Below are the code and all the weights of a small trained network. Each question names an input and a class and asks about switching units off, where a switched-off unit gives its printed mean instead of its output.

import numpy as np


def w(rows, s, z=0):
    codes = np.array(rows[::2]) - 128.0
    scale = np.full(codes.shape[1], s)
    scale[-1] = z or s
    return codes * scale


def f(y):
    return y / 2 * (1 + np.tanh(0.7978845608 * (y + 0.044715 * y**3)))


def log_softmax(a):
    a = a - a.max(-1, keepdims=True)
    return a - np.log(np.exp(a).sum(-1, keepdims=True))


def net(x, mask):
    res = np.array(x, float).reshape(1, 4) / 4 @ E
    y = f(res @ A[0][:, :-1].T + A[0][:, -1])
    res = res + np.where(mask, y, B[0][:, -1]) @ B[0][:, :-1]
    return log_softmax(res[-1] @ U[:, :-1].T + U[:, -1])


A, B = {}, {}
E = w([
[231,163,144],'x0',
[123,132,132],'x1',
[130,129,127],'x2',
[148,2,190],'x3',
],0.0092)
A[0] = w([
[96,64,236,134],'neuron 0',
[151,255,173,113],'neuron 1',
[68,160,22,102],'neuron 2',
[6,96,130,3],'neuron 3',
[144,37,136,63],'neuron 4',
[48,192,16,84],'neuron 5',
[130,152,102,51],'neuron 6',
[221,175,169,7],'neuron 7',
],0.011,0.0067)
B[0] = w([
[186,155,214,223],'neuron 0',
[151,98,202,229],'neuron 1',
[164,91,172,218],'neuron 2',
[158,30,67,170],'neuron 3',
[143,127,153,174],'neuron 4',
[184,136,159,254],'neuron 5',
[209,128,126,118],'neuron 6',
[134,2,50,161],'neuron 7',
],0.016,0.0064)
U = w([
[134,124,149,222],'0',
[162,125,176,1],'1',
[139,80,114,161],'2',
[130,129,142,222],'3',
[115,156,115,164],'4',
[100,158,30,13],'5',
[110,138,5,18],'6',
],0.022,0.016)

Each question gives the input, the list of numbers given to net, and the class t.
The units are the neurons (one row each of A and B). Each row of codes is followed by its name. A weight is (code - 128) times the scale printed after its matrix; where a second scale follows, it is the last column's (A, B and U).
mask holds one flag per neuron, in row order. A switched-off neuron (its flag False) gives its mean, the last column of its row in B, instead of its output. The means were averaged over made-up inputs and are rounded, as every weight is.
A unit's drop is (log p(t) with every unit on - log p(t) with that unit switched off) / (log p(t) with every unit on - log p(t) with every unit switched off).
The circuit of an input: a set's keep is (log p(t) with only the set's units on - log p(t) with every unit switched off) / (log p(t) with every unit on - log p(t) with every unit switched off). Starting from all 8 units, units are removed one at a time, each time the one whose removal leaves the highest keep (on an exact tie, the one counted first), for as long as the keep stays at least 0.8.
circuit, biggest first: the units of the circuit, biggest drop first
unit that matters most: the unit with the biggest drop
top k neurons: the k neurons with the biggest drops, biggest first
drop of u: that unit's drop, to one decimal
input [6,4,-1,-7], class 1: circuit, biggest first	[neuron 1]
input [-1,7,3,-8], class 1: circuit, biggest first	[neuron 5; neuron 1]
input [7,-6,4,-2], class 2: top 2 neurons	[neuron 7; neuron 0]
input [-2,-3,4,6], class 1: top 2 neurons	[neuron 0; neuron 4]
input [-2,-5,-3,-8], class 1: circuit, biggest first	[neuron 5; neuron 2]
input [1,2,-5,-8], class 1: circuit, biggest first	[neuron 1; neuron 5]
input [3,-3,2,-6], class 1: top 3 neurons	[neuron 1; neuron 5; neuron 2]
input [-3,0,6,6], class 1: top 2 neurons	[neuron 0; neuron 4]
input [-6,-4,3,-4], class 2: top 2 neurons	[neuron 3; neuron 0]
input [-3,5,2,-8], class 1: top 2 neurons	[neuron 5; neuron 2]
input [-4,0,4,-5], class 1: top 3 neurons	[neuron 5; neuron 2; neuron 7]
input [8,-2,-1,-2], class 2: drop of neuron 1	0.0
input [-1,-4,8,-8], class 1: drop of neuron 1	0.1
input [-8,2,1,-6], class 2: unit that matters most	neuron 3
input [-8,6,-4,-5], class 2: drop of neuron 0	0.2
